Below is a small trained network, with its code and all its weights. Each question gives an input and a target symbol and asks what happens when units are switched off, that is, made to give their printed mean instead of their output.

import numpy as np


def w(rows, s, z=0):
    codes = np.array(rows[::2]) - 128.0
    scale = np.full(codes.shape[1], s)
    scale[-1] = z or s
    return codes * scale


def norm(h):
    return h / np.sqrt((h * h).mean(-1, keepdims=True) + 1e-5)


def f(y):
    return np.maximum(y, 0)


def softmax(a):
    e = np.exp(a - a.max(-1, keepdims=True))
    return e / e.sum(-1, keepdims=True)


def log_softmax(a):
    a = a - a.max(-1, keepdims=True)
    return a - np.log(np.exp(a).sum(-1, keepdims=True))


def net(x, mask):
    ids = ['ΔΛΦεηξτψω'.index(c) for c in x.split()]
    T = len(ids)
    res = E[ids] + P[:T]
    r = norm(res)
    for j in range(3):
        rows = slice(3 * j, 3 * j + 3)
        q, k, v = (r @ M[0][rows].T for M in (Q, K, V))
        z = softmax(np.where(np.tri(T) > 0, q @ k.T / 3**0.5, -1e9)) @ v
        o = O[0][rows]
        res = res + np.where(mask[j], z, o[:, -1]) @ o[:, :-1]
    y = f(norm(res) @ A[0][:, :-1].T + A[0][:, -1])
    res = res + np.where(mask[3:27], y, B[0][:, -1]) @ B[0][:, :-1]
    return log_softmax(norm(res)[-1] @ U[:, :-1].T + U[:, -1])


Q, K, V, O, A, B = {}, {}, {}, {}, {}, {}
E = w([
[91,103,150],'Δ',
[138,252,170],'Λ',
[91,102,150],'Φ',
[148,107,115],'ε',
[115,100,163],'η',
[137,99,109],'ξ',
[117,120,96],'τ',
[138,107,110],'ψ',
[93,101,151],'ω',
],0.026)
P = w([
[121,34,99],'0',
[190,102,151],'1',
[120,72,107],'2',
[137,254,169],'3',
[110,91,108],'4',
[168,146,135],'5',
[113,112,110],'6',
[169,164,135],'7',
[114,125,113],'8',
[163,164,135],'9',
[114,134,115],'10',
[154,163,130],'11',
[110,135,114],'12',
[142,161,127],'13',
],0.02)
Q[0] = w([
[170,250,165],'h0',
[177,88,148],'h0',
[180,89,199],'h0',
[96,142,178],'h1',
[65,99,144],'h1',
[109,79,129],'h1',
[158,134,143],'h2',
[160,205,157],'h2',
[132,95,72],'h2',
],0.014)
K[0] = w([
[251,136,119],'h0',
[99,140,108],'h0',
[131,213,83],'h0',
[144,127,73],'h1',
[103,99,48],'h1',
[46,153,124],'h1',
[109,76,166],'h2',
[190,169,135],'h2',
[154,111,79],'h2',
],0.017)
V[0] = w([
[50,153,14],'h0',
[183,117,119],'h0',
[154,167,65],'h0',
[80,202,130],'h1',
[84,129,168],'h1',
[149,61,111],'h1',
[93,159,109],'h2',
[131,94,46],'h2',
[4,183,130],'h2',
],0.012)
O[0] = w([
[189,130,148,80],'h0',
[77,143,44,126],'h0',
[143,145,86,50],'h0',
[159,140,85,1],'h1',
[160,70,172,133],'h1',
[183,135,203,251],'h1',
[213,250,158,87],'h2',
[187,220,9,138],'h2',
[253,129,240,94],'h2',
],0.0073,0.0049)
A[0] = w([
[114,114,154,102],'n0',
[81,136,115,137],'n1',
[105,117,101,149],'n2',
[102,210,172,139],'n3',
[47,162,70,170],'n4',
[152,225,89,81],'n5',
[105,72,134,140],'n6',
[151,218,155,70],'n7',
[92,108,140,137],'n8',
[131,164,69,64],'n9',
[138,240,133,2],'n10',
[81,137,147,93],'n11',
[221,93,135,69],'n12',
[94,101,135,149],'n13',
[136,148,253,150],'n14',
[97,201,180,153],'n15',
[187,185,101,60],'n16',
[136,222,138,169],'n17',
[93,112,172,67],'n18',
[133,195,54,72],'n19',
[159,46,98,154],'n20',
[50,154,147,131],'n21',
[170,69,72,184],'n22',
[251,86,73,154],'n23',
],0.014,0.0057)
B[0] = w([
[107,133,144,159],'n0',
[108,102,67,148],'n1',
[131,147,83,154],'n2',
[187,114,117,164],'n3',
[179,255,150,177],'n4',
[64,157,171,149],'n5',
[139,146,101,189],'n6',
[112,124,67,143],'n7',
[121,141,99,170],'n8',
[50,122,141,150],'n9',
[141,230,80,141],'n10',
[142,95,106,149],'n11',
[109,180,46,135],'n12',
[177,136,129,175],'n13',
[128,137,81,254],'n14',
[179,80,96,176],'n15',
[108,120,242,136],'n16',
[83,118,94,154],'n17',
[112,116,122,174],'n18',
[57,144,194,160],'n19',
[170,228,151,185],'n20',
[108,100,53,169],'n21',
[143,166,132,184],'n22',
[140,141,35,167],'n23',
],0.0093,0.011)
U = w([
[146,156,201,92],'Δ',
[186,150,228,132],'Λ',
[82,126,57,3],'Φ',
[1,44,159,186],'ε',
[189,146,239,154],'η',
[241,239,45,148],'ξ',
[116,128,130,65],'τ',
[7,228,138,233],'ψ',
[94,136,92,12],'ω',
],0.0095,0.0062)

Each question gives the input, a string of symbols that net reads in full, and the target symbol t.
The units are the heads (3 rows each of Q, K, V and O) and the neurons (one row each of A and B). Each row of codes is followed by its name. A weight is (code - 128) times the scale printed after its matrix; where a second scale follows, it is the last column's (O, A, B and U).
mask holds one flag per unit, heads first, then neurons. A switched-off unit (its flag False) gives its mean, the last column of its rows in O or B, instead of its output. The means were averaged over made-up inputs and are rounded, as every weight is.
A unit's drop is (log p(t) with every unit on - log p(t) with that unit switched off) / (log p(t) with every unit on - log p(t) with every unit switched off).
The circuit of an input: a set's keep is (log p(t) with only the set's units on - log p(t) with every unit switched off) / (log p(t) with every unit on - log p(t) with every unit switched off). Starting from the 12 units with the biggest drops (on a tie, the unit counted first), units are removed one at a time, each time the one whose removal leaves the highest keep (on an exact tie, the one counted first), for as long as the keep stays at least 0.8.
circuit, biggest first: the units of the circuit, biggest drop first
most important unit: the unit with the biggest drop
top k neurons: the k neurons with the biggest drops, biggest first
which heads matter: for each layer, one digit per head in row order, 1 if its drop is at least 0.15 and else 0, layers parted by /
drop of u: that unit's drop, to one decimal
input Φ Φ η η τ τ, target ψ: circuit, biggest first : [h2 n19 n5]
input Φ Φ Φ Δ Δ ω, target η: circuit, biggest first : [h2 h1]
input η τ Λ η η τ ψ Φ η ψ Δ, target ε: which heads matter : 100
input τ Λ η, target ξ: which heads matter : 001
input ψ ξ τ Λ η ψ, target ψ: circuit, biggest first : [h2 n19 n9]
input Φ Φ τ η η Φ, target ε: which heads matter : 001
input Δ Δ ω, target η: which heads matter : 111
input Λ τ Δ η Δ, target η: which heads matter : 101
input τ τ ψ ω Δ Δ η τ Δ η η, target η: circuit, biggest first : [h2 h0]
input η η η η τ Δ, target ε: circuit, biggest first : [h2 n4]
input Δ η τ ε ε ψ τ η η η τ η Φ, target ξ: circuit, biggest first : [h2]
input τ ψ η ψ ξ ε η η Φ, target ε: top 4 neurons : [n4 n20 n23 n22]
input η Δ η η, target η: circuit, biggest first : [h2 n15]
input Δ η Λ ω, target ε: most important unit : h0
input η η τ Λ Δ, target ξ: top 4 neurons : [n19 n20 n13 n9]
input τ Δ ξ Φ, target η: top 2 neurons : [n3 n15]
input ξ η ψ τ τ η ε ε, target ψ: which heads matter : 100
input τ τ τ η Δ, target ξ: which heads matter : 001
input Λ τ τ η, target ξ: which heads matter : 101
input Δ η Δ, target η: most important unit : h0
input η η Δ ε η ε η ω Δ η η η, target ε: which heads matter : 001
input Δ Φ Φ, target η: drop of h1 : 0.5
input ε Δ τ η η ω η τ η Λ ψ ψ, target ψ: drop of h2 : 0.2
input ω η ε Δ η ε ξ η Δ η τ η τ τ, target ψ: drop of n4 : 0.1
input τ τ ω, target ξ: drop of n21 : 0.0
